Each row has a hidden trait or not; one of two labels after the row says which. A new part has a new trait and new labels.
In the rows, 128 means zero.
[ 87 128 123 220 132  77 154 173 126 158 173 136  95 166  59 114 128 110
 145 131 138 119 113 118 119 107 115 150 128 130 128 129 128 138 118 153
 126 163 118 101 131 117 115 139 128 112 138 130 135 157 122 146 119 105
 122 125 123]
L
[105 133 131 160 148  14 156 138 132 109 128 125 158  96 135 132 146 115
 142 132 135 124 119 120 132 126 127 139 103 132 134 125 125 145 126 142
 148 135 143  70 131 114 105 119 118 157 123  93  94 134 163  92 118 140
 160 130 128]
L
[136 133 136 156 130 123 141 147 123 132 126 126 137 112 116 127 140 116
 142 132 116 127 125 120 147 119 123 132 116 137 126 130 133 131 118 130
 121 144 136  90 147 127 119 127 111 179 126 132 106 140 132 144 137 113
 147 125 131]
B
[121 133 120 163 140 143 143 138 136 118 129 127 136 129 141 117 139 123
 132 127 133 132 124 118 122 112 126 140 122 132 132 132 121 132 128 131
 127 135 123 105 139 123 114 132 117 156 114 140 135 146 105 115 137 137
 124 129 125]
B
[129 129 126 121 116  99 146 123 135 123 131 131 115 108 118 131 133 132
 130 133 139 130 129 127 121 138 120 130 121 125 124 130 133 121 140 146
 121 124 133 128 142 121 128 125 135 117 114 121 111 149 131 125 129 126
 134 128 123]
B
[116 132 117 141 118  90 153 102 145 131 108 135 122 133 186 119 147 126
 136 137 166 128 133 114 104  96  93 144 111 142 133 131 121 137 144 182
 125  93 145 121 157 112 115 141 111 116 134 119 126 147 125 104 142 111
 135 125 126]
B
[209 154 162  97 130 255 126  84 103 102  96 111   1 255 234 127 183 128
 100 166 149 144  92  78 121 125 106  82 124 125 123 143 178 160 121 188
  87 207 113  74 166 123 138 151 123 134 151  83 163  81 171 120 152  73
 104 130 147]
L
[133 133  96 159 161 135 155 196  76 147 142 140  61  94  93 149 141 109
 141 152 102 139 158 121 116 112 138 134 106 130 123 126 123 151 112  97
 158  76 133 107 154  80 135 124  87  69 134  32 122 174 102  90 158 118
 160 122 119]
L

Part 2:
[163 131 118 138 136  59 128 121 134 126 135 158 128 164 123 105 111 121
 145 122 129 110 117 118 125 147 115 152 128 126 125 116 140]
tezed
[134 131 120 142 123  41 129 127 137 127 135 154 131 150 117 108 100 109
 134 127 131  92 114 109 125 136 116 150 130 130 128 109 149]
Kud
[154 139 121 182  66 123 137 119 141 128 135 129 142 121 103 123  96 145
 138 109 132 105 154 128 126 172 117 122 122 126 123 140 147]
tezed
[161 129 127 168 124 221 135 117 126 126 132 111 136 112 163 145 109 166
 141 122 125 152 153 140 129 178 124 115 123 123 123 148 146]
tezed
[148 128 125 156  98 186 134 123 121 125 128 116 125 135 150 141 129 158
 154 115 134 157 154 135 128 159 129 131 123 125 123 144 127]
tezed
[151 130 125 167  90 176 134 119 126 127 129 123 133 127 141 135 116 151
 152 119 130 155 146 136 127 164 125 124 123 124 124 139 132]
tezed
[150 139 122 178  82 161 136 108 137 129 141 179 137 160 143 115  87 126
 157 114 115  76 153 128 124 175 111 123 124 121 124 136 144]
tezed
[ 99 127 131 129 143  31 121 137 137 125 141 163 129 136 103  98 124  83
 120 144 132  59 116 111 128 101 127 121 132 134 133  98 141]
Kud
[118 133 121 134 132   1 125 134 141 130 138 145 133 162 106  97 105  90
 118 134 126  58  95  96 126 120 110 160 133 133 132 105 143]
Kud
[171 127 128 177  80 233 137 119 125 125 131  90 134 105 170 140 100 183
 138 130 122 167 158 135 130 181 117 128 121 123 124 153 158]
tezed
[136 124 124 125 137 126 127 129 125 123 132 134 123 148 122 121 127 127
 146 137 133 126 115 121 128 146 123 142 129 127 126 116 137]
tezed
[ 85 130 129 109 147   1 121 140 143 129 133 151 129 127  87  96 134  89
 115 128 139  66 108 108 126  92 132 120 134 139 134 101 124]
Kud
[145 135 117 144 110 107 134 114 132 128 133 161 127 183 128 116  98 121
 157 115 124 102 124 115 122 161 112 158 127 123 125 130 118]
tezed
[148 133 124 161  97 158 134 120 129 126 134 151 131 139 140 127 114 140
 156 115 129 121 154 131 125 182 124 119 126 124 123 132 131]
tezed
[113 123 126 100 161  46 122 133 127 127 135 157 120 163 113 107 134  91
 149 147 121  97  93 111 128 100 122 151 135 131 133 108 135]
Kud

New part:
[159 144 110 119 140 133 129 146 119 135 106 129 103 125 132 134 146 138
 121 127 113 158 129 111 112 117 139 181 133 141 147 127 134 153 123 178
 123 126 120 126  92 132 136 131 125 125  81  75 125 141 141 143 116 150
 146 119 131 125 123 135 142 115 116 119 136 108 126 122 116  97 125 138
 120 125]
Damo
[170  78  85  92 131 110 129 137 132 139 166 151 135 165 113 132  85 150
 156  85 149 131 183  70 142 118  85 100 115 149 127 171 145 146 114 123
  85 149 109 108 162 120 120 126 160 147 126 164 148 171 159  97 192  64
 143 150 127 126 123 130 132 147 144 138 140 130 130 135 106 175 147 145
  88  68]
Fom
[132  85 108 100 127 111 123 138 127 134 146 150 125 176 128 128 100 159
 163 104 154 151 184  92 155 133 116 104  98 153 128 168 141 148 105 118
  99 125 107 129 174 119 120 155 140 144 144 154 143 174 170  94 168  58
 145 155 124 135 129 112 140 136 156 142 137 120 141 134 114 164 141 122
  95 103]
Damo
[101 117 158 132 162 126 134  99 139 130 195 119 147 141 111 118 108 105
 138  80 163 124 124 111 154 106 125  11 150 109 113 136 129 123 161 111
 112 157 122 118 160 134 100 109 137 125 146 104 141 104  78 126 176  95
 117 104 117 132 141  82 119 141 143 167 145 138  99 164 131 103 131 128
 140  84]
Fom
[ 48 145 155 146  40 106 112 104 108 101  56 133 104 148 175 124 138 145
 137 148 136 147 105 164 169 191 166 156  83 125 145 127 107 118 109  62
 154  86 114 166 181 116 156 199  76 120 135 111 116 186 190  92 151 131
 119 179 108 142 114  81 160  85 134 100 110 120 161 129 156  95 150  78
 135 199]
Damo
[ 59 169 177  87  66 110 101  26  97 107 136 102 109 188 210 111  99 123
 140 135 122 109 115 174 128 178 146 174  92 123 118  81 112  70 131  86
 149 106 139 156 186 106 140 163  94  90 218  92 180 128  62 110 186 153
 102 167 109 129 112  88  92 143 126 132 107 179 116 172 138 178 111  97
 117 154]
Fom
[ 63 196 187 152 114 139 128  91 112 115  99 108  91 104 158 115 181 107
 100 143 128 172  58 172 136 150 192 119 142 109 146 116 109 129 162 161
 167 117 134 153  97 139 142 154  87 101 100  77 112  93  95 158  91 198
 118 105 121 140 125  84 142  91 111 121 120 110 115 134 153  25 107 107
 174 211]
Damo
[ 71 133 146  92  67  95 109  90  96 112  91 142  96 186 193 119 105 153
 150 120 150 151 133 127 187 193 152 125  77 137 135 157 120 120 123 107
 144  93 115 152 221 111 147 185  83 112 146 119 142 185 157  92 184 104
 131 179 118 135 102  68 148 111 155 132 117 131 144 157 136 109 126  91
 112 160]
Damo

Next part:
[157 137 123 145 202 113 128 153 136 127 113 130 142 119 134 134 119 124
 106 173 120 118 114 113  71 136 152 116 130 112 115 121  79  84 118 122
 115 110 188  90  96]
gop
[145 141 135 122  94 130 114 131 188 124 120 139 162 130 129 146 109 124
 146 115 146 111 122 114 160 147 127 104 147 144 111 110  82  57 111 137
 136 155 172  97 108]
gop
[140 138 136 127 117 127 120 131 151 127 125 136 123 125 133 138 119 126
 130 123 136 122 124 116 151 138 127 103 138 127 115 120  94  90 121 138
 130 136 161  97 110]
vam
[171 145 124 159 215 124 104 152 234 114 116 128 112 115 148 140 119 116
 128 144 114 108 108 104  60 103 167 107 129 101 126 105  29  78 112 121
 128  91 142  43  79]
vam
[133 126 133 143 253 123 131 150 165 133 111 146  91 107 131 130 135 129
  86 146 139 122 131 124  83 133 121  99 127  96 113 131  91 125 125 121
 105  92 162  87  93]
vam
[151 137 134 137 148 141 100 133 232 119 121 140 117 125 136 140 121 123
 142 100 139 111 122 121 111 126 141 103 137 147 117 109  66  84 112 134
 134 129 118  85  92]
gop
[153 132 125 153 255 135 105 146 251 109 109 146  91 109 135 141 131 121
 103 136 137 108 129 129  16 122 160 108 132 141 104 108  15  93 107 117
 115  83 115  82  72]
gop
[152 138 128 144 229 120 122 149 173 123 111 140 117 113 131 140 122 124
  99 155 132 115 125 115  79 140 144 102 134 119 102 116  54  81 114 124
 113 101 186  81  86]
vam
[156 137 128 151 237 127 112 153 213 128 109 143 106 113 139 135 126 123
 105 141 128 117 117 117  68 128 147 102 128 112 111 118  61  97 118 125
 116  98 151  47  77]
gop
[156 143 137 131 164 138 100 136 238 116 116 147 132 121 133 150 113 121
 137 102 149 106 126 115 124 145 136  91 147 157  98  99  32  52 105 137
 133 139 159  80  86]
vam
[159 148 135 143 179 112 122 147 124 126 121 133  81 115 137 143 118 122
 104 150 118 125 120  95 138 137 136  92 134  71 109 120  60  78 125 140
 118  98 218  50  97]
vam
[136 126 135 144 218 148 102 136 255 124 115 153  89 116 137 134 135 126
 124  93 147 114 130 137  68 121 134 103 128 141 117 117  70 127 117 126
 124 113  76  94  84]
vam
[159 142 125 147 235 117 119 149 154 114 116 133 107 114 133 144 119 121
 101 160 122 116 123 110  79 136 155 106 134 109 104 111  40  71 114 127
 116  94 198  68  84]
vam
[152 135 129 144 156 138 101 133 220 116 121 138  96 121 136 140 122 123
 131 111 130 113 122 125  91 122 154 115 134 133 117 112  62 100 113 131
 131 112 110  80  86]
vam
[143 137 132 142 202 121 125 145 156 125 119 138  95 115 132 138 125 126
 101 145 130 121 126 115 109 135 136 102 132 102 111 123  80  99 123 130
 114 103 177  83  94]
vam
[167 141 122 143 126 124 107 137 159 113 124 125 129 127 135 143 112 122
 133 142 116 112 111 119 108 130 172 124 137 129 121 112  71  78 113 131
 134  95 157  68  94]
vam
[141 130 128 141 177 133 114 138 218 121 118 139 125 120 134 136 125 126
 127 123 141 110 124 129  90 124 141 111 133 134 126 113  75 104 114 122
 126 115 117  92  93]
gop
